Below are the code and all the weights of a small trained network. Each question names an input and a target symbol and asks about switching units off, where a switched-off unit gives its printed mean instead of its output.

import numpy as np


def w(rows, s, z=0):
    codes = np.array(rows[::2]) - 128.0
    scale = np.full(codes.shape[1], s)
    scale[-1] = z or s
    return codes * scale


def f(y):
    return np.maximum(y, 0)


def softmax(a):
    e = np.exp(a - a.max(-1, keepdims=True))
    return e / e.sum(-1, keepdims=True)


def log_softmax(a):
    a = a - a.max(-1, keepdims=True)
    return a - np.log(np.exp(a).sum(-1, keepdims=True))


def net(x, mask):
    ids = ['αβγδεζηθλμξπστψω'.index(c) for c in x.split()]
    T = len(ids)
    res = E[ids] + P[:T]
    r = res
    for j in range(2):
        rows = slice(3 * j, 3 * j + 3)
        q, k, v = (r @ M[0][rows].T for M in (Q, K, V))
        z = softmax(np.where(np.tri(T) > 0, q @ k.T / 3**0.5, -1e9)) @ v
        o = O[0][rows]
        res = res + np.where(mask[j], z, o[:, -1]) @ o[:, :-1]
    y = f(res @ A[0][:, :-1].T + A[0][:, -1])
    res = res + np.where(mask[2:6], y, B[0][:, -1]) @ B[0][:, :-1]
    return log_softmax(res[-1] @ U[:, :-1].T + U[:, -1])


Q, K, V, O, A, B = {}, {}, {}, {}, {}, {}
E = w([
[111,74,228],'α',
[151,124,59],'β',
[155,121,50],'γ',
[161,130,23],'δ',
[128,130,105],'ε',
[127,166,52],'ζ',
[203,104,101],'η',
[155,123,51],'θ',
[38,88,104],'λ',
[187,128,147],'μ',
[127,130,119],'ξ',
[187,183,214],'π',
[153,124,53],'σ',
[155,123,54],'τ',
[3,218,57],'ψ',
[132,124,109],'ω',
],0.013)
P = w([
[122,165,30],'0',
[123,150,52],'1',
[125,153,47],'2',
[128,144,49],'3',
[131,140,42],'4',
[129,144,43],'5',
[112,145,32],'6',
[137,130,29],'7',
[121,132,26],'8',
[119,138,5],'9',
[127,154,16],'10',
[117,127,5],'11',
],0.0028)
Q[0] = w([
[158,164,29],'head 0',
[189,47,95],'head 0',
[114,114,252],'head 0',
[148,112,119],'head 1',
[156,162,111],'head 1',
[121,155,66],'head 1',
],0.041)
K[0] = w([
[220,192,184],'head 0',
[255,50,148],'head 0',
[16,39,115],'head 0',
[153,107,123],'head 1',
[111,112,56],'head 1',
[48,101,106],'head 1',
],0.029)
V[0] = w([
[191,9,94],'head 0',
[45,173,65],'head 0',
[201,79,169],'head 0',
[50,110,189],'head 1',
[53,200,133],'head 1',
[201,221,150],'head 1',
],0.012)
O[0] = w([
[103,6,134,141],'head 0',
[39,156,124,187],'head 0',
[190,99,128,90],'head 0',
[78,148,178,89],'head 1',
[52,116,118,207],'head 1',
[164,182,82,2],'head 1',
],0.016,0.0033)
A[0] = w([
[162,116,248,9],'neuron 0',
[100,107,2,59],'neuron 1',
[150,149,162,227],'neuron 2',
[87,222,221,160],'neuron 3',
],0.0086,0.011)
B[0] = w([
[184,65,255,140],'neuron 0',
[196,152,207,203],'neuron 1',
[70,146,70,223],'neuron 2',
[156,86,140,254],'neuron 3',
],0.026,0.0077)
U = w([
[94,153,40,222],'α',
[108,138,64,187],'β',
[105,150,84,170],'γ',
[144,82,57,184],'δ',
[126,118,123,86],'ε',
[51,77,101,162],'ζ',
[120,116,100,86],'η',
[136,119,125,103],'θ',
[136,118,125,106],'λ',
[134,114,124,106],'μ',
[157,136,150,72],'ξ',
[132,121,125,96],'π',
[75,153,176,146],'σ',
[138,69,158,1],'τ',
[96,248,164,118],'ψ',
[164,26,69,116],'ω',
],0.011,0.0098)

Each question gives the input, a string of symbols that net reads in full, and the target symbol t.
The units are the heads (3 rows each of Q, K, V and O) and the neurons (one row each of A and B). Each row of codes is followed by its name. A weight is (code - 128) times the scale printed after its matrix; where a second scale follows, it is the last column's (O, A, B and U).
mask holds one flag per unit, heads first, then neurons. A switched-off unit (its flag False) gives its mean, the last column of its rows in O or B, instead of its output. The means were averaged over made-up inputs and are rounded, as every weight is.
A unit's drop is (log p(t) with every unit on - log p(t) with that unit switched off) / (log p(t) with every unit on - log p(t) with every unit switched off).
most important unit: the unit with the biggest drop
top k neurons: the k neurons with the biggest drops, biggest first
which heads matter: for each layer, one digit per head in row order, 1 if its drop is at least 0.15 and else 0, layers parted by /
drop when u is switched off: that unit's drop, to one decimal
input ε ζ η δ λ σ, target ζ: most important unit : head 1
input δ π ζ ξ ψ θ σ α ζ λ, target α: top 2 neurons : [neuron 1; neuron 2]
input ξ ζ σ ζ ζ ζ ζ ω β ζ, target ψ: top 2 neurons : [neuron 1; neuron 3]
input τ δ γ π α, target α: top 3 neurons : [neuron 3; neuron 2; neuron 1]
input ζ α ζ α γ π, target α: top 2 neurons : [neuron 2; neuron 3]
input ζ ω α θ ζ π λ η, target α: top 3 neurons : [neuron 2; neuron 3; neuron 1]
input γ ζ π ζ ξ ξ ζ λ τ, target α: top 3 neurons : [neuron 1; neuron 2; neuron 3]
input λ ψ π τ σ θ, target α: top 2 neurons : [neuron 1; neuron 3]
input λ ζ ζ γ ξ σ ζ ψ σ θ π δ, target α: top 3 neurons : [neuron 3; neuron 1; neuron 0]
input π λ λ η μ ζ ζ ζ ω θ, target α: top 3 neurons : [neuron 1; neuron 2; neuron 3]
input ζ ζ π θ ξ, target α: top 3 neurons : [neuron 2; neuron 3; neuron 1]
input ζ γ σ λ δ, target ζ: drop when neuron 1 is switched off : 0.1
input λ ζ λ, target ζ: drop when neuron 1 is switched off : 0.3
input β γ λ μ, target δ: drop when neuron 1 is switched off : 0.1
input ζ ζ ζ δ, target ξ: drop when neuron 2 is switched off : 0.2
input ζ ζ ξ α η γ ξ, target ω: most important unit : head 0
input σ ζ β π β λ ζ α, target α: which heads matter : 01
input λ ξ ζ ζ π δ, target α: which heads matter : 10
input α λ α ζ ζ δ ζ τ ζ ψ θ, target σ: which heads matter : 11
input ψ ω λ α ε α η η, target ω: top neuron : [neuron 2]
input β ζ γ ζ α γ η τ η α λ τ, target ζ: which heads matter : 01
input σ η η θ ζ δ τ η ζ, target ω: which heads matter : 10
input α ζ α λ ω ζ α λ α λ ψ, target σ: which heads matter : 11
